Here is a tiny trained network, its code and every weight. The questions are about switching its units off for an input and a class, where a switched-off unit gives its printed mean instead of its output.

import numpy as np


def w(rows, s, z=0):
    codes = np.array(rows[::2]) - 128.0
    scale = np.full(codes.shape[1], s)
    scale[-1] = z or s
    return codes * scale


def f(y):
    return y / 2 * (1 + np.tanh(0.7978845608 * (y + 0.044715 * y**3)))


def log_softmax(a):
    a = a - a.max(-1, keepdims=True)
    return a - np.log(np.exp(a).sum(-1, keepdims=True))


def net(x, mask):
    res = np.array(x, float).reshape(1, 4) / 4 @ E
    y = f(res @ A[0][:, :-1].T + A[0][:, -1])
    res = res + np.where(mask, y, B[0][:, -1]) @ B[0][:, :-1]
    return log_softmax(res[-1] @ U[:, :-1].T + U[:, -1])


A, B = {}, {}
E = w([
[60,55,25,98,153,153,59,100,151,93,210],'x0',
[53,143,139,14,54,184,60,163,129,164,74],'x1',
[88,99,73,224,108,254,117,62,37,118,88],'x2',
[96,101,142,171,195,152,126,201,194,102,40],'x3',
],0.01)
A[0] = w([
[97,138,123,65,88,202,117,161,232,168,60,203],'neuron 0',
[53,103,97,108,171,179,67,159,169,125,217,222],'neuron 1',
[216,145,124,139,221,65,125,180,177,133,220,207],'neuron 2',
[95,121,133,56,107,177,37,119,92,152,59,114],'neuron 3',
[38,112,113,141,231,146,140,236,227,52,1,143],'neuron 4',
[121,66,46,141,199,106,72,102,149,62,201,104],'neuron 5',
[78,67,146,195,208,159,76,119,61,141,26,94],'neuron 6',
[104,99,74,112,113,115,98,75,212,126,152,60],'neuron 7',
[62,67,110,138,161,143,198,154,91,106,67,145],'neuron 8',
[92,135,174,62,154,82,157,155,203,122,133,76],'neuron 9',
[122,162,123,146,83,163,116,30,21,120,117,171],'neuron 10',
[197,131,97,118,116,100,167,83,49,154,224,89],'neuron 11',
[147,191,165,21,159,55,95,121,226,129,169,130],'neuron 12',
[156,36,105,82,189,145,134,177,92,116,198,222],'neuron 13',
[81,119,84,162,76,163,171,80,60,146,105,111],'neuron 14',
[118,165,103,173,132,195,124,46,65,102,75,90],'neuron 15',
[145,178,97,61,92,113,107,38,41,148,161,196],'neuron 16',
[172,221,153,157,136,131,147,169,105,178,106,51],'neuron 17',
[121,133,116,35,15,76,70,83,139,115,58,134],'neuron 18',
[91,127,83,34,113,181,74,129,86,161,83,173],'neuron 19',
[210,99,88,164,158,82,177,56,76,58,147,217],'neuron 20',
[135,95,176,98,132,81,170,113,188,139,166,64],'neuron 21',
[195,165,238,174,103,136,189,198,63,201,68,204],'neuron 22',
[170,108,166,187,205,168,126,146,173,81,166,94],'neuron 23',
[100,114,145,47,107,205,117,107,157,195,100,37],'neuron 24',
[145,82,107,213,151,129,130,155,241,72,72,117],'neuron 25',
[147,119,141,101,144,67,104,159,195,150,143,54],'neuron 26',
[125,219,175,185,124,98,169,110,145,112,80,95],'neuron 27',
[112,21,99,98,115,156,80,139,166,109,169,94],'neuron 28',
[139,174,158,34,127,60,107,161,129,78,173,244],'neuron 29',
[90,160,183,96,80,78,117,39,85,119,192,88],'neuron 30',
[164,212,167,123,107,133,137,131,55,166,152,84],'neuron 31',
[130,87,128,192,86,172,109,82,114,51,93,51],'neuron 32',
[196,78,126,194,208,117,126,116,126,78,162,146],'neuron 33',
[107,149,99,196,173,160,83,103,29,122,89,253],'neuron 34',
[115,92,58,115,140,137,68,145,166,75,208,56],'neuron 35',
[112,186,105,92,98,122,69,161,124,192,119,139],'neuron 36',
[192,214,179,159,59,176,101,140,150,136,49,77],'neuron 37',
[189,132,103,190,149,99,177,68,187,51,148,76],'neuron 38',
[108,70,66,118,122,123,87,116,141,139,155,220],'neuron 39',
[89,203,186,79,105,204,86,195,119,130,136,76],'neuron 40',
[126,100,157,153,170,124,105,177,168,145,39,118],'neuron 41',
],0.0086,0.0078)
B[0] = w([
[145,210,115,189,124,96,142,87,86,168,110,216],'neuron 0',
[140,157,206,132,76,179,185,162,110,137,132,222],'neuron 1',
[168,152,117,201,70,110,160,144,112,76,114,224],'neuron 2',
[135,191,101,161,180,96,162,123,49,154,54,185],'neuron 3',
[85,137,116,34,59,77,75,55,138,54,153,241],'neuron 4',
[122,135,177,96,105,224,135,161,61,148,106,205],'neuron 5',
[178,47,136,118,57,68,92,133,110,86,168,183],'neuron 6',
[113,32,183,56,191,163,83,177,39,157,120,157],'neuron 7',
[141,95,107,110,55,86,148,117,139,72,140,165],'neuron 8',
[176,57,96,162,114,48,89,175,70,96,148,185],'neuron 9',
[192,101,131,147,42,96,94,149,160,67,206,210],'neuron 10',
[15,117,56,50,143,94,100,43,77,112,96,189],'neuron 11',
[189,60,127,204,77,116,133,158,104,65,143,229],'neuron 12',
[173,160,176,107,71,145,185,141,116,121,107,193],'neuron 13',
[203,63,139,170,115,66,87,166,107,83,175,183],'neuron 14',
[195,59,130,193,149,50,77,202,98,96,178,189],'neuron 15',
[54,124,121,48,55,85,70,78,166,46,153,209],'neuron 16',
[101,59,181,59,221,155,59,171,61,154,139,164],'neuron 17',
[129,166,93,160,137,117,185,97,74,167,70,190],'neuron 18',
[98,173,117,177,123,101,186,107,68,138,84,199],'neuron 19',
[134,219,99,139,144,117,197,110,92,132,70,225],'neuron 20',
[165,64,88,135,148,55,72,160,62,83,84,157],'neuron 21',
[126,139,223,120,84,213,192,152,154,166,154,250],'neuron 22',
[108,178,85,92,168,92,149,110,56,153,65,163],'neuron 23',
[103,79,77,111,238,108,96,118,26,165,108,157],'neuron 24',
[61,130,91,83,92,102,123,39,99,57,153,183],'neuron 25',
[154,28,109,110,138,106,87,201,46,92,114,167],'neuron 26',
[71,125,212,86,150,179,139,155,77,164,78,174],'neuron 27',
[117,117,192,72,130,165,153,159,69,166,104,178],'neuron 28',
[179,123,140,187,27,85,158,139,182,99,171,231],'neuron 29',
[55,59,111,35,109,88,106,71,120,55,77,169],'neuron 30',
[36,87,186,32,146,164,126,161,102,138,142,167],'neuron 31',
[154,59,101,118,197,62,48,181,37,136,90,162],'neuron 32',
[106,181,82,182,192,123,195,101,63,185,46,194],'neuron 33',
[194,188,146,162,84,119,187,154,161,74,160,222],'neuron 34',
[79,58,196,60,156,197,157,197,80,156,74,180],'neuron 35',
[143,184,80,151,148,94,155,100,67,137,65,170],'neuron 36',
[107,86,179,80,144,200,190,159,71,208,114,181],'neuron 37',
[74,156,100,154,200,96,151,123,2,202,59,176],'neuron 38',
[132,144,192,136,98,196,186,122,133,102,117,197],'neuron 39',
[135,163,59,127,172,89,134,111,20,183,90,170],'neuron 40',
[75,95,145,54,84,124,129,72,130,58,156,178],'neuron 41',
],0.0082,0.016)
U = w([
[213,35,98,203,99,89,107,186,93,95,140,83],'0',
[104,205,55,187,172,113,154,84,40,179,76,73],'1',
[103,83,217,79,114,243,151,185,86,167,115,107],'2',
[48,92,88,44,71,92,102,14,120,75,135,87],'3',
[171,239,155,210,35,155,182,100,180,108,151,217],'4',
[78,130,58,143,232,211,61,220,198,250,155,1],'5',
[27,142,60,181,236,241,30,206,215,205,193,1],'6',
[47,155,39,65,207,196,60,218,202,238,196,1],'7',
],0.012,0.0082)

Each question gives the input, the list of numbers given to net, and the class t.
The units are the neurons (one row each of A and B). Each row of codes is followed by its name. A weight is (code - 128) times the scale printed after its matrix; where a second scale follows, it is the last column's (A, B and U).
mask holds one flag per neuron, in row order. A switched-off neuron (its flag False) gives its mean, the last column of its row in B, instead of its output. The means were averaged over made-up inputs and are rounded, as every weight is.
A unit's drop is (log p(t) with every unit on - log p(t) with that unit switched off) / (log p(t) with every unit on - log p(t) with every unit switched off).
The circuit of an input: a set's keep is (log p(t) with only the set's units on - log p(t) with every unit switched off) / (log p(t) with every unit on - log p(t) with every unit switched off). Starting from the 12 units with the biggest drops (on a tie, the unit counted first), units are removed one at a time, each time the one whose removal leaves the highest keep (on an exact tie, the one counted first), for as long as the keep stays at least 0.8.
circuit, biggest first: the units of the circuit, biggest drop first
top k neurons: the k neurons with the biggest drops, biggest first
drop of u: that unit's drop, to one decimal
input [-7,2,-4,-7], class 2: top 2 neurons -> [neuron 22; neuron 4]
input [5,4,-5,-2], class 0: circuit, biggest first -> [neuron 12]
input [-4,-1,-5,-6], class 3: top 2 neurons -> [neuron 11; neuron 30]
input [-8,1,-7,0], class 2: top 2 neurons -> [neuron 22; neuron 27]
input [6,5,-2,3], class 2: top 2 neurons -> [neuron 1; neuron 35]
input [6,-5,4,-2], class 2: top 2 neurons -> [neuron 5; neuron 35]
input [7,1,7,8], class 3: top 4 neurons -> [neuron 4; neuron 25; neuron 12; neuron 6]
input [8,-7,6,8], class 2: top 3 neurons -> [neuron 5; neuron 35; neuron 1]
input [-7,7,8,5], class 0: top 2 neurons -> [neuron 6; neuron 15]
input [5,-5,-2,4], class 1: top 4 neurons -> [neuron 33; neuron 22; neuron 23; neuron 38]
input [5,0,-5,-1], class 0: top 3 neurons -> [neuron 12; neuron 22; neuron 29]
input [-6,8,7,-8], class 1: top 4 neurons -> [neuron 3; neuron 19; neuron 18; neuron 4]
input [-3,-1,-2,1], class 4: top 4 neurons -> [neuron 35; neuron 5; neuron 7; neuron 28]
input [-5,5,-4,6], class 3: circuit, biggest first -> [neuron 4]
input [-5,-8,-7,-4], class 1: top 2 neurons -> [neuron 38; neuron 20]
input [6,-5,3,4], class 2: top 2 neurons -> [neuron 5; neuron 35]
input [-3,1,4,4], class 0: top 4 neurons -> [neuron 16; neuron 11; neuron 6; neuron 15]
input [-8,-6,2,0], class 2: drop of neuron 22 -> 0.7
input [-3,5,-6,-1], class 0: drop of neuron 12 -> 0.3
input [1,7,7,-3], class 0: circuit, biggest first -> [neuron 15]
input [5,5,-5,-2], class 0: drop of neuron 1 -> 0.0
input [2,-3,1,-6], class 3: drop of neuron 11 -> 0.1
